Below is a small trained network, with its code and all its weights. Each question gives an input and a target symbol and asks what happens when units are switched off, that is, made to give their printed mean instead of their output.

import numpy as np


def w(rows, s, z=0):
    codes = np.array(rows[::2]) - 128.0
    scale = np.full(codes.shape[1], s)
    scale[-1] = z or s
    return codes * scale


def f(y):
    return np.maximum(y, 0)


def softmax(a):
    e = np.exp(a - a.max(-1, keepdims=True))
    return e / e.sum(-1, keepdims=True)


def log_softmax(a):
    a = a - a.max(-1, keepdims=True)
    return a - np.log(np.exp(a).sum(-1, keepdims=True))


def net(x, mask):
    ids = ['γεζηθλπτ'.index(c) for c in x.split()]
    T = len(ids)
    res = E[ids] + P[:T]
    u = 0
    for l in range(2):
        r = res
        for j in range(2):
            rows = slice(3 * j, 3 * j + 3)
            q, k, v = (r @ M[l][rows].T for M in (Q, K, V))
            z = softmax(np.where(np.tri(T) > 0, q @ k.T / 3**0.5, -1e9)) @ v
            o = O[l][rows]
            res = res + np.where(mask[u + j], z, o[:, -1]) @ o[:, :-1]
        u += 2
        y = f(res @ A[l][:, :-1].T + A[l][:, -1])
        res = res + np.where(mask[u : u + 8], y, B[l][:, -1]) @ B[l][:, :-1]
        u += 8
    return log_softmax(res[-1] @ U[:, :-1].T + U[:, -1])


Q, K, V, O, A, B = {}, {}, {}, {}, {}, {}
E = w([
[189,82,145,70,143,145,54,127,123,86,80,152],'γ',
[94,97,145,184,164,216,145,109,154,175,103,174],'ε',
[158,105,194,92,141,36,158,132,166,174,16,177],'ζ',
[145,126,98,131,104,82,190,182,181,84,124,248],'η',
[94,117,168,158,149,171,148,39,122,124,163,166],'θ',
[131,19,128,76,97,167,138,202,26,134,200,171],'λ',
[172,170,97,191,100,134,138,49,128,163,92,149],'π',
[165,72,178,78,126,180,80,33,103,177,214,137],'τ',
],0.015)
P = w([
[100,82,101,168,140,122,83,103,112,161,155,198],'0',
[56,119,34,39,169,175,126,86,153,129,140,110],'1',
[112,66,131,179,133,104,94,127,112,128,141,189],'2',
[94,145,98,61,112,176,139,132,170,113,146,85],'3',
[135,73,148,191,143,87,117,144,99,95,115,167],'4',
[139,159,149,78,123,185,166,165,161,88,131,77],'5',
[160,80,181,201,140,77,130,173,83,75,100,156],'6',
[181,171,186,93,124,177,199,188,148,56,110,67],'7',
[156,60,199,194,146,60,132,196,77,42,80,128],'8',
[225,186,223,107,132,169,240,206,145,2,73,58],'9',
[174,72,252,235,193,70,165,232,70,24,61,134],'10',
],0.0089)
Q[0] = w([
[83,254,110,102,182,137,121,146,106,98,172,21],'0.h1',
[123,61,136,114,123,128,123,82,126,84,112,176],'0.h1',
[131,106,143,102,146,108,148,94,142,127,145,93],'0.h1',
[109,97,110,181,178,153,201,170,179,185,104,155],'0.h2',
[116,157,115,158,113,203,119,141,119,70,213,147],'0.h2',
[180,119,93,91,71,103,94,171,176,121,85,158],'0.h2',
],0.017)
K[0] = w([
[120,88,125,195,146,141,179,60,175,144,188,64],'0.h1',
[120,121,156,106,170,158,131,131,144,111,126,198],'0.h1',
[147,145,166,114,146,160,144,105,112,134,160,146],'0.h1',
[8,143,78,231,141,153,236,231,166,191,78,151],'0.h2',
[112,144,83,163,104,220,191,197,56,36,204,142],'0.h2',
[230,101,10,56,82,97,90,235,165,157,42,200],'0.h2',
],0.012)
V[0] = w([
[140,96,159,64,130,145,110,202,147,100,127,174],'0.h1',
[128,79,151,167,177,136,151,120,193,126,200,66],'0.h1',
[172,136,50,158,46,121,141,107,81,165,102,112],'0.h1',
[54,101,65,133,147,84,1,100,100,194,139,195],'0.h2',
[80,176,167,109,179,128,67,176,110,134,141,182],'0.h2',
[159,196,197,91,101,152,175,144,89,78,89,117],'0.h2',
],0.0092)
O[0] = w([
[89,253,157,141,197,134,114,138,64,129,121,148,255],'0.h1',
[153,94,98,146,108,89,133,117,154,130,132,87,44],'0.h1',
[118,97,168,115,57,162,82,106,144,117,107,158,130],'0.h1',
[155,165,174,170,143,137,175,119,123,106,131,124,183],'0.h2',
[141,115,93,133,99,116,152,109,137,111,128,109,106],'0.h2',
[96,106,128,107,102,144,84,141,124,136,151,121,95],'0.h2',
],0.0062,0.0045)
A[0] = w([
[119,130,147,72,152,141,171,121,137,115,143,92,65],'0.n1',
[76,91,134,166,98,64,135,115,133,117,171,122,1],'0.n2',
[20,109,39,54,153,122,58,104,156,200,161,138,106],'0.n3',
[112,156,136,108,100,132,150,106,177,123,127,82,118],'0.n4',
[94,102,53,103,127,140,93,100,119,157,147,144,88],'0.n5',
[92,139,96,144,116,94,110,137,132,152,136,62,68],'0.n6',
[163,79,117,111,151,153,138,144,198,115,118,133,80],'0.n7',
[108,235,24,116,114,96,148,119,131,173,142,7,79],'0.n8',
],0.017,0.0061)
B[0] = w([
[93,195,110,192,66,162,194,162,140,101,154,76,239],'0.n1',
[20,38,80,92,245,117,76,127,160,135,139,114,133],'0.n2',
[93,96,108,51,251,90,67,30,31,97,15,200,245],'0.n3',
[112,168,98,104,147,192,118,177,121,172,152,140,251],'0.n4',
[69,96,161,103,177,132,135,101,97,92,111,153,190],'0.n5',
[155,133,164,126,94,121,161,132,150,158,142,150,128],'0.n6',
[115,169,179,118,130,136,129,117,99,125,146,128,216],'0.n7',
[9,98,151,58,214,115,54,48,34,78,102,158,160],'0.n8',
],0.011,0.0023)
Q[1] = w([
[154,125,186,225,122,102,96,118,84,147,148,183],'1.h1',
[108,179,98,70,126,203,131,108,142,122,111,81],'1.h1',
[137,128,145,109,132,110,145,153,114,101,119,159],'1.h1',
[156,204,125,172,130,204,79,124,125,106,82,128],'1.h2',
[59,51,116,132,154,108,126,158,24,120,155,147],'1.h2',
[96,112,4,101,79,113,108,144,181,145,192,153],'1.h2',
],0.039)
K[1] = w([
[150,131,151,69,116,91,129,244,109,49,88,102],'1.h1',
[126,144,111,146,80,203,104,49,135,169,123,129],'1.h1',
[164,150,140,144,150,130,90,160,102,128,126,104],'1.h1',
[143,186,61,169,101,187,93,101,157,131,98,93],'1.h2',
[132,37,191,156,218,131,171,186,39,125,200,144],'1.h2',
[93,126,125,4,188,122,179,239,218,92,174,135],'1.h2',
],0.032)
V[1] = w([
[167,109,47,136,130,170,108,159,111,14,191,192],'1.h1',
[63,146,139,54,71,29,212,135,141,171,165,214],'1.h1',
[173,176,134,88,180,113,90,120,253,28,149,171],'1.h1',
[145,147,125,94,120,110,152,114,140,83,120,149],'1.h2',
[111,124,149,139,133,134,117,133,125,154,133,117],'1.h2',
[120,146,140,110,113,122,150,112,128,102,134,125],'1.h2',
],0.014)
O[1] = w([
[57,189,55,143,149,153,63,175,140,235,206,165,209],'1.h1',
[123,154,189,171,155,166,62,162,121,87,145,1,132],'1.h1',
[175,162,38,86,216,78,125,202,148,27,156,99,1],'1.h1',
[101,115,127,131,98,142,118,101,123,155,91,133,113],'1.h2',
[146,118,118,128,145,143,131,143,125,101,155,119,135],'1.h2',
[128,117,126,136,133,152,122,103,142,141,133,132,120],'1.h2',
],0.0061,0.0052)
A[1] = w([
[105,177,64,64,72,194,189,157,153,157,130,90,178],'1.n1',
[121,106,180,234,162,87,73,138,126,126,162,121,69],'1.n2',
[227,37,100,155,25,23,108,95,140,141,198,157,78],'1.n3',
[69,94,109,129,215,85,63,40,87,102,66,159,3],'1.n4',
[90,30,64,250,45,21,110,79,233,69,127,173,46],'1.n5',
[254,98,88,164,32,107,101,166,240,189,97,118,111],'1.n6',
[173,189,150,142,109,111,108,190,209,134,175,102,97],'1.n7',
[45,193,116,52,191,146,116,77,97,103,85,115,128],'1.n8',
],0.014,0.0051)
B[1] = w([
[154,116,163,114,112,114,146,127,161,113,126,93,168],'1.n1',
[132,131,109,102,92,137,140,145,136,165,132,122,210],'1.n2',
[213,107,86,132,98,22,156,146,42,156,128,156,151],'1.n3',
[138,174,130,147,135,112,124,133,115,129,203,94,236],'1.n4',
[31,105,174,135,127,176,60,126,251,93,96,106,153],'1.n5',
[118,160,113,178,154,120,103,173,81,77,161,112,156],'1.n6',
[141,101,74,125,116,146,133,102,110,113,112,116,146],'1.n7',
[133,95,113,134,126,124,125,136,142,121,73,153,249],'1.n8',
],0.016,0.019)
U = w([
[124,226,112,113,253,102,120,118,66,74,133,166,233],'γ',
[138,79,147,59,145,143,190,110,166,91,7,184,254],'ε',
[235,207,176,142,68,122,218,236,151,54,188,5,137],'ζ',
[173,138,36,97,107,118,157,196,147,106,141,52,63],'η',
[129,140,107,96,131,85,152,152,186,114,176,64,83],'θ',
[134,190,143,138,78,147,138,193,93,175,152,124,92],'λ',
[158,127,132,162,77,90,116,208,138,83,115,111,34],'π',
[198,117,105,119,99,63,170,159,134,134,162,94,39],'τ',
],0.0043,0.0071)

Each question gives the input, a string of symbols that net reads in full, and the target symbol t.
The units are the heads (3 rows each of Q, K, V and O) and the neurons (one row each of A and B). Each row of codes is followed by its name. A weight is (code - 128) times the scale printed after its matrix; where a second scale follows, it is the last column's (O, A, B and U).
mask holds one flag per unit, layer by layer, with each layer's heads first. A switched-off unit (its flag False) gives its mean, the last column of its rows in O or B, instead of its output. The means were averaged over made-up inputs and are rounded, as every weight is.
A unit's drop is (log p(t) with every unit on - log p(t) with that unit switched off) / (log p(t) with every unit on - log p(t) with every unit switched off).
The circuit of an input: a set's keep is (log p(t) with only the set's units on - log p(t) with every unit switched off) / (log p(t) with every unit on - log p(t) with every unit switched off). Starting from the 12 units with the biggest drops (on a tie, the unit counted first), units are removed one at a time, each time the one whose removal leaves the highest keep (on an exact tie, the one counted first), for as long as the keep stays at least 0.8.
circuit, biggest first: the units of the circuit, biggest drop first
most important unit: the unit with the biggest drop
top k neurons: the k neurons with the biggest drops, biggest first
top k neurons in layer l: the k neurons of layer l with the biggest drops, biggest first
which heads matter: for each layer, one digit per head in row order, 1 if its drop is at least 0.15 and else 0, layers parted by /
input θ ε ζ λ λ π π ζ λ ε, target ε: most important unit : 1.n4
input π π λ λ π θ λ τ λ η τ, target η: which heads matter : 00 / 10
input λ τ π θ ζ ε, target γ: which heads matter : 01 / 00
input λ τ ε π, target γ: top 2 neurons : (1.n4, 0.n8)
input λ γ λ λ, target ζ: circuit, biggest first : (1.n1, 0.n1)
input ζ π τ ζ γ λ θ π η η, target ε: top 2 neurons : (1.n4, 1.n6)
input π π ζ λ π η θ, target η: which heads matter : 00 / 10
input λ θ π τ, target γ: top 2 neurons in layer 0 : (0.n3, 0.n5)
input τ θ π π π λ π η λ τ, target ε: top 4 neurons : (0.n1, 1.n8, 0.n3, 1.n6)
input π π λ ζ, target γ: circuit, biggest first : (1.n4, 0.h2, 0.n3, 1.n2)
input γ η τ, target η: which heads matter : 01 / 10
input τ θ ε, target ε: circuit, biggest first : (0.h2, 0.n3, 1.n4, 0.h1)
input η π η ζ, target γ: circuit, biggest first : (0.h2, 1.n4, 0.n3, 1.n2)
input η π π θ π θ ζ, target ζ: circuit, biggest first : (1.h1)
input π θ π θ π λ π γ π γ, target ε: which heads matter : 01 / 00
input π η λ τ π λ λ π π τ, target ε: top 3 neurons : (1.n4, 0.n3, 0.n1)
input τ λ ζ θ, target γ: top 2 neurons in layer 0 : (0.n3, 0.n5)
input τ π θ, target θ: top 2 neurons in layer 1 : (1.n5, 1.n4)
input ζ π θ λ, target γ: circuit, biggest first : (0.n3, 1.n2)
input γ ε π λ π λ π π ε, target λ: circuit, biggest first : (1.h1, 1.n2)
input η λ τ π π τ π ζ λ ζ, target ε: top 2 neurons : (1.n4, 1.n6)
input π τ λ λ λ λ π γ π, target γ: circuit, biggest first : (1.h1, 0.h1)
input π π π τ τ, target τ: most important unit : 1.n3
input λ λ τ τ π λ ζ π π θ, target γ: top 2 neurons : (1.n4, 0.n3)
input θ λ τ π π λ τ ε λ θ, target ε: top 2 neurons : (0.n1, 1.n8)
input ε τ π π π, target π: which heads matter : 10 / 00
input λ η τ π π π ζ λ, target ε: which heads matter : 01 / 00
